Below is a small trained network, with its code and all its weights. Each question gives an input and a class and asks what happens when units are switched off, that is, made to give their printed mean instead of their output.

import numpy as np


def w(rows, s, z=0):
    codes = np.array(rows[::2]) - 128.0
    scale = np.full(codes.shape[1], s)
    scale[-1] = z or s
    return codes * scale


def f(y):
    return y / 2 * (1 + np.tanh(0.7978845608 * (y + 0.044715 * y**3)))


def log_softmax(a):
    a = a - a.max(-1, keepdims=True)
    return a - np.log(np.exp(a).sum(-1, keepdims=True))


def net(x, mask):
    res = np.array(x, float).reshape(1, 5) / 4 @ E
    y = f(res @ A[0][:, :-1].T + A[0][:, -1])
    res = res + np.where(mask, y, B[0][:, -1]) @ B[0][:, :-1]
    return log_softmax(res[-1] @ U[:, :-1].T + U[:, -1])


A, B = {}, {}
E = w([
[128,158,119,216,120,118,142,152,108,163,5],'x0',
[52,163,183,88,84,39,139,176,120,93,113],'x1',
[101,191,157,95,33,185,93,71,117,166,149],'x2',
[47,94,119,164,151,140,167,89,98,142,122],'x3',
[149,204,60,143,150,72,80,103,253,138,93],'x4',
],0.012)
A[0] = w([
[130,106,7,228,170,144,145,112,168,163,91,175],'neuron 0',
[185,36,172,114,142,203,140,117,136,107,178,220],'neuron 1',
[156,118,143,119,132,189,169,70,103,146,185,231],'neuron 2',
[129,175,161,94,162,79,65,219,190,145,120,238],'neuron 3',
[36,28,103,122,79,165,194,149,61,54,169,219],'neuron 4',
[203,112,140,77,108,140,136,148,140,109,164,173],'neuron 5',
[198,96,106,167,162,140,181,147,198,176,153,203],'neuron 6',
[108,106,208,129,93,70,144,113,70,105,113,203],'neuron 7',
[75,91,163,91,145,20,255,186,57,99,102,190],'neuron 8',
[203,218,123,111,122,86,84,147,154,185,78,193],'neuron 9',
[117,48,123,116,96,182,197,103,54,166,140,107],'neuron 10',
[54,155,206,111,110,75,192,144,147,84,113,169],'neuron 11',
[188,218,120,158,21,159,71,122,187,114,131,187],'neuron 12',
[146,54,118,205,114,188,238,79,116,208,154,218],'neuron 13',
[194,169,184,50,88,142,53,94,137,113,245,180],'neuron 14',
[159,9,109,145,197,54,134,127,141,72,115,134],'neuron 15',
[75,147,153,104,77,114,161,121,101,152,113,254],'neuron 16',
[117,24,127,172,111,193,151,78,92,153,97,178],'neuron 17',
],0.01,0.0052)
B[0] = w([
[129,163,58,183,203,137,96,75,128,170,38,225],'neuron 0',
[153,128,71,70,186,163,68,171,78,127,167,212],'neuron 1',
[86,150,127,79,185,187,19,124,95,112,158,198],'neuron 2',
[219,85,114,83,91,53,200,152,196,60,112,204],'neuron 3',
[62,153,193,183,149,155,164,254,72,177,164,251],'neuron 4',
[158,107,38,52,120,141,144,132,64,126,170,172],'neuron 5',
[154,73,85,90,216,166,118,99,133,85,23,187],'neuron 6',
[116,115,137,146,118,70,150,169,85,154,163,206],'neuron 7',
[136,96,71,199,86,79,213,201,64,151,105,254],'neuron 8',
[199,151,68,89,44,87,125,119,244,95,92,206],'neuron 9',
[108,136,221,132,168,199,57,239,182,156,151,206],'neuron 10',
[48,137,150,170,60,64,186,122,79,136,187,213],'neuron 11',
[158,219,116,66,62,87,113,101,193,155,145,216],'neuron 12',
[136,180,140,163,203,202,52,176,172,178,122,216],'neuron 13',
[92,137,77,66,68,200,191,61,53,97,230,231],'neuron 14',
[202,70,147,106,168,126,192,150,125,99,37,213],'neuron 15',
[23,90,196,194,72,111,164,154,128,201,149,202],'neuron 16',
[146,179,155,155,160,233,82,224,167,204,124,202],'neuron 17',
],0.0088,0.018)
U = w([
[180,200,107,69,1,38,109,87,246,95,113,128],'0',
[11,150,213,147,90,140,142,54,48,135,183,102],'1',
[201,5,103,107,226,82,172,123,157,33,49,141],'2',
[111,124,232,156,161,222,51,241,97,181,160,4],'3',
[161,90,46,42,136,188,97,65,39,48,206,125],'4',
[113,171,59,209,205,158,42,31,153,170,59,165],'5',
[81,64,143,217,78,1,204,209,26,148,129,124],'6',
],0.008,0.0031)

Each question gives the input, the list of numbers given to net, and the class t.
The units are the neurons (one row each of A and B). Each row of codes is followed by its name. A weight is (code - 128) times the scale printed after its matrix; where a second scale follows, it is the last column's (A, B and U).
mask holds one flag per neuron, in row order. A switched-off neuron (its flag False) gives its mean, the last column of its row in B, instead of its output. The means were averaged over made-up inputs and are rounded, as every weight is.
A unit's drop is (log p(t) with every unit on - log p(t) with that unit switched off) / (log p(t) with every unit on - log p(t) with every unit switched off).
The circuit of an input: a set's keep is (log p(t) with only the set's units on - log p(t) with every unit switched off) / (log p(t) with every unit on - log p(t) with every unit switched off). Starting from the 12 units with the biggest drops (on a tie, the unit counted first), units are removed one at a time, each time the one whose removal leaves the highest keep (on an exact tie, the one counted first), for as long as the keep stays at least 0.8.
circuit, biggest first: the units of the circuit, biggest drop first
top k neurons: the k neurons with the biggest drops, biggest first
drop of u: that unit's drop, to one decimal
input [-2,2,8,-6,-2], class 4: circuit, biggest first : [neuron 14]
input [-6,4,3,7,1], class 1: top 3 neurons : [neuron 3; neuron 15; neuron 14]
input [-7,-5,3,-7,6], class 4: top 2 neurons : [neuron 14; neuron 5]
input [-1,-1,8,-6,0], class 0: top 2 neurons : [neuron 12; neuron 9]
input [1,-4,-3,-2,0], class 5: top 3 neurons : [neuron 3; neuron 0; neuron 8]
input [-3,-6,-7,3,4], class 2: top 3 neurons : [neuron 15; neuron 6; neuron 12]
input [-1,-5,0,0,6], class 5: top 3 neurons : [neuron 0; neuron 6; neuron 11]
input [2,3,-3,-4,1], class 0: top 2 neurons : [neuron 4; neuron 9]
input [7,3,-7,-8,3], class 2: top 2 neurons : [neuron 15; neuron 6]
input [-2,5,5,-3,-4], class 6: top 2 neurons : [neuron 7; neuron 13]
input [-5,-7,-1,-8,5], class 4: drop of neuron 14 : 0.8
input [5,-2,8,3,5], class 0: drop of neuron 12 : 0.1
input [5,-8,-5,-3,3], class 5: drop of neuron 0 : 2.3
input [-3,-6,-3,-7,5], class 0: circuit, biggest first : [neuron 9]
